Here is a tiny trained network, its code and every weight. The questions are about switching its units off for an input and a class, where a switched-off unit gives its printed mean instead of its output.

import numpy as np


def w(rows, s, z=0):
    codes = np.array(rows[::2]) - 128.0
    scale = np.full(codes.shape[1], s)
    scale[-1] = z or s
    return codes * scale


def f(y):
    return np.maximum(y, 0)


def log_softmax(a):
    a = a - a.max(-1, keepdims=True)
    return a - np.log(np.exp(a).sum(-1, keepdims=True))


def net(x, mask):
    res = np.array(x, float).reshape(1, 5) / 4 @ E
    y = f(res @ A[0][:, :-1].T + A[0][:, -1])
    res = res + np.where(mask, y, B[0][:, -1]) @ B[0][:, :-1]
    return log_softmax(res[-1] @ U[:, :-1].T + U[:, -1])


A, B = {}, {}
E = w([
[81,133,218,186,134,198],'x0',
[108,71,133,157,96,66],'x1',
[152,173,1,118,172,85],'x2',
[241,147,102,190,98,205],'x3',
[190,92,174,67,205,72],'x4',
],0.0075)
A[0] = w([
[218,208,154,63,116,147,193],'N0',
[46,147,119,106,141,158,101],'N1',
[116,47,2,55,187,92,153],'N2',
[25,183,142,221,110,159,148],'N3',
[187,171,119,169,126,190,231],'N4',
[124,106,11,176,34,141,154],'N5',
[120,182,99,54,154,61,200],'N6',
[151,133,212,88,125,61,159],'N7',
[218,57,158,117,164,97,157],'N8',
[119,185,99,61,146,111,134],'N9',
[145,215,57,82,214,111,203],'N10',
[129,39,199,139,125,117,106],'N11',
[152,59,193,142,130,135,123],'N12',
[96,118,68,87,79,72,128],'N13',
[104,109,198,83,230,100,167],'N14',
[82,123,102,187,144,181,152],'N15',
[159,45,66,99,128,77,115],'N16',
[118,79,168,129,72,118,123],'N17',
[189,101,194,96,119,92,144],'N18',
[201,163,121,77,157,109,255],'N19',
[174,95,185,193,122,120,167],'N20',
[83,122,151,101,95,221,81],'N21',
[154,75,207,137,64,164,81],'N22',
],0.0099,0.0052)
B[0] = w([
[85,120,126,87,89,185,208],'N0',
[26,123,52,112,134,96,173],'N1',
[52,133,114,90,109,71,249],'N2',
[113,80,107,115,202,115,249],'N3',
[83,114,115,133,142,216,245],'N4',
[135,72,132,133,127,176,247],'N5',
[58,163,116,112,92,133,234],'N6',
[186,73,54,132,174,187,197],'N7',
[144,33,97,86,172,179,206],'N8',
[136,164,142,97,85,114,186],'N9',
[32,120,143,137,65,174,254],'N10',
[183,134,124,162,182,148,194],'N11',
[238,46,153,161,198,147,189],'N12',
[154,145,117,104,91,115,200],'N13',
[117,113,158,120,166,183,221],'N14',
[114,25,148,74,155,117,198],'N15',
[42,101,56,64,164,2,200],'N16',
[140,86,183,177,141,162,181],'N17',
[207,10,102,135,174,116,188],'N18',
[38,139,142,13,97,163,235],'N19',
[113,185,156,126,145,175,200],'N20',
[113,45,102,70,103,82,184],'N21',
[129,108,153,185,164,97,199],'N22',
],0.007,0.0081)
U = w([
[125,167,144,137,12,52,48],'0',
[120,255,123,147,130,6,71],'1',
[191,77,149,197,208,172,92],'2',
[115,131,146,124,91,154,254],'3',
[143,54,108,108,153,63,99],'4',
],0.011,0.0045)

Each question gives the input, the list of numbers given to net, and the class t.
The units are the neurons (one row each of A and B). Each row of codes is followed by its name. A weight is (code - 128) times the scale printed after its matrix; where a second scale follows, it is the last column's (A, B and U).
mask holds one flag per neuron, in row order. A switched-off neuron (its flag False) gives its mean, the last column of its row in B, instead of its output. The means were averaged over made-up inputs and are rounded, as every weight is.
A unit's drop is (log p(t) with every unit on - log p(t) with that unit switched off) / (log p(t) with every unit on - log p(t) with every unit switched off).
The circuit of an input: a set's keep is (log p(t) with only the set's units on - log p(t) with every unit switched off) / (log p(t) with every unit on - log p(t) with every unit switched off). Starting from the 12 units with the biggest drops (on a tie, the unit counted first), units are removed one at a time, each time the one whose removal leaves the highest keep (on an exact tie, the one counted first), for as long as the keep stays at least 0.8.
units of the circuit, in order: the units of the circuit, biggest drop first
most important unit: the unit with the biggest drop
top k neurons: the k neurons with the biggest drops, biggest first
drop when u is switched off: that unit's drop, to one decimal
input [5,6,2,-2,-7], class 4: most important unit => N3
input [5,-2,1,-5,-7], class 4: units of the circuit, in order => (N3 N21)
input [-3,-4,-2,4,5], class 3: units of the circuit, in order => (N19 N0)
input [7,-3,-4,-5,-8], class 4: units of the circuit, in order => (N21 N3)
input [2,2,-7,-6,-8], class 4: top 2 neurons => (N21 N1)
input [2,-4,1,-6,-7], class 4: units of the circuit, in order => (N3 N15)
input [3,-8,-7,-2,-7], class 4: units of the circuit, in order => (N21 N3)
input [-6,-6,8,1,7], class 3: top 2 neurons => (N10 N8)
input [-5,1,6,6,-3], class 3: top 2 neurons => (N5 N4)
input [5,-4,-8,-6,-6], class 4: top 2 neurons => (N21 N1)
input [6,-4,4,5,7], class 3: top 2 neurons => (N19 N0)
input [-7,8,5,-5,-6], class 0: drop when N5 is switched off => 0.1
input [-2,7,-1,2,-1], class 2: drop when N17 is switched off => 0.1
input [-8,0,1,8,0], class 3: drop when N14 is switched off => 0.0
input [5,-2,5,-4,8], class 3: most important unit => N10
